Below is a small trained network, with its code and all its weights. Each question gives an input and a target symbol and asks what happens when units are switched off, that is, made to give their printed mean instead of their output.

import numpy as np


def w(rows, s, z=0):
    codes = np.array(rows[::2]) - 128.0
    scale = np.full(codes.shape[1], s)
    scale[-1] = z or s
    return codes * scale


def norm(h):
    return h / np.sqrt((h * h).mean(-1, keepdims=True) + 1e-5)


def f(y):
    return y / 2 * (1 + np.tanh(0.7978845608 * (y + 0.044715 * y**3)))


def softmax(a):
    e = np.exp(a - a.max(-1, keepdims=True))
    return e / e.sum(-1, keepdims=True)


def log_softmax(a):
    a = a - a.max(-1, keepdims=True)
    return a - np.log(np.exp(a).sum(-1, keepdims=True))


def net(x, mask):
    ids = ['ΞΠδηθμτω'.index(c) for c in x.split()]
    T = len(ids)
    res = E[ids] + P[:T]
    r = norm(res)
    for j in range(2):
        rows = slice(2 * j, 2 * j + 2)
        q, k, v = (r @ M[0][rows].T for M in (Q, K, V))
        z = softmax(np.where(np.tri(T) > 0, q @ k.T / 2**0.5, -1e9)) @ v
        o = O[0][rows]
        res = res + np.where(mask[j], z, o[:, -1]) @ o[:, :-1]
    y = f(norm(res) @ A[0][:, :-1].T + A[0][:, -1])
    res = res + np.where(mask[2:6], y, B[0][:, -1]) @ B[0][:, :-1]
    return log_softmax(norm(res)[-1] @ U[:, :-1].T + U[:, -1])


Q, K, V, O, A, B = {}, {}, {}, {}, {}, {}
E = w([
[51,117,107,144,118],'Ξ',
[177,134,184,33,118],'Π',
[99,253,82,107,161],'δ',
[180,115,174,218,152],'η',
[93,211,183,75,83],'θ',
[175,196,107,51,42],'μ',
[233,139,92,119,151],'τ',
[174,56,47,155,117],'ω',
],0.013)
P = w([
[55,60,147,75,212],'0',
[205,114,104,33,2],'1',
[59,88,176,73,197],'2',
[204,183,60,150,54],'3',
[116,61,194,115,172],'4',
[185,213,53,173,66],'5',
[152,59,217,131,160],'6',
],0.0082)
Q[0] = w([
[110,170,56,137,101],'head 1',
[109,66,173,198,223],'head 1',
[41,183,204,147,56],'head 2',
[56,7,43,64,76],'head 2',
],0.016)
K[0] = w([
[108,149,90,157,135],'head 1',
[160,92,173,138,115],'head 1',
[69,166,173,78,54],'head 2',
[60,4,111,92,195],'head 2',
],0.019)
V[0] = w([
[60,130,68,98,137],'head 1',
[116,90,187,208,136],'head 1',
[239,199,152,71,213],'head 2',
[91,182,254,178,54],'head 2',
],0.0085)
O[0] = w([
[70,176,114,1,86,79],'head 1',
[115,168,115,189,177,161],'head 1',
[238,197,176,54,113,249],'head 2',
[41,200,161,43,110,85],'head 2',
],0.0061,0.0018)
A[0] = w([
[72,131,176,154,81,150],'neuron 1',
[112,186,21,130,133,255],'neuron 2',
[158,157,76,116,3,37],'neuron 3',
[71,106,156,155,92,2],'neuron 4',
],0.02,0.0044)
B[0] = w([
[171,165,99,151,179,158],'neuron 1',
[157,149,171,140,73,218],'neuron 2',
[142,88,3,34,210,254],'neuron 3',
[177,135,125,200,137,145],'neuron 4',
],0.029,0.0092)
U = w([
[137,178,92,191,87,154],'Ξ',
[113,89,201,72,125,113],'Π',
[110,155,154,136,57,201],'δ',
[79,120,179,135,181,179],'η',
[116,220,145,106,178,34],'θ',
[108,115,89,75,150,185],'μ',
[254,136,105,109,122,2],'τ',
[111,53,121,154,59,147],'ω',
],0.014,0.0076)

Each question gives the input, a string of symbols that net reads in full, and the target symbol t.
The units are the heads (2 rows each of Q, K, V and O) and the neurons (one row each of A and B). Each row of codes is followed by its name. A weight is (code - 128) times the scale printed after its matrix; where a second scale follows, it is the last column's (O, A, B and U).
mask holds one flag per unit, heads first, then neurons. A switched-off unit (its flag False) gives its mean, the last column of its rows in O or B, instead of its output. The means were averaged over made-up inputs and are rounded, as every weight is.
A unit's drop is (log p(t) with every unit on - log p(t) with that unit switched off) / (log p(t) with every unit on - log p(t) with every unit switched off).
The circuit of an input: a set's keep is (log p(t) with only the set's units on - log p(t) with every unit switched off) / (log p(t) with every unit on - log p(t) with every unit switched off). Starting from all 6 units, units are removed one at a time, each time the one whose removal leaves the highest keep (on an exact tie, the one counted first), for as long as the keep stays at least 0.8.
circuit, biggest first: the units of the circuit, biggest drop first
unit that matters most: the unit with the biggest drop
k most important neurons: the k neurons with the biggest drops, biggest first
drop of u: that unit's drop, to one decimal
input Π θ η, target η: 3 most important neurons : [neuron 3; neuron 2; neuron 4]
input ω η η η, target Ξ: 2 most important neurons : [neuron 3; neuron 2]
input δ τ η η η η, target δ: circuit, biggest first : [neuron 3; head 1]
input δ η Ξ η δ Ξ, target τ: 2 most important neurons : [neuron 2; neuron 3]
input θ τ η δ Ξ Ξ, target τ: unit that matters most : neuron 2
input η η θ, target θ: 3 most important neurons : [neuron 3; neuron 1; neuron 2]
input δ η Ξ, target Ξ: 2 most important neurons : [neuron 3; neuron 4]
input δ δ θ δ Ξ δ δ, target δ: 2 most important neurons : [neuron 3; neuron 1]
input η Ξ δ Ξ Ξ, target Ξ: drop of neuron 4 : 0.1
input η Ξ ω, target ω: drop of neuron 3 : 0.6
input δ Ξ θ, target θ: drop of head 1 : 0.0
input Ξ δ η, target η: drop of neuron 4 : 0.1
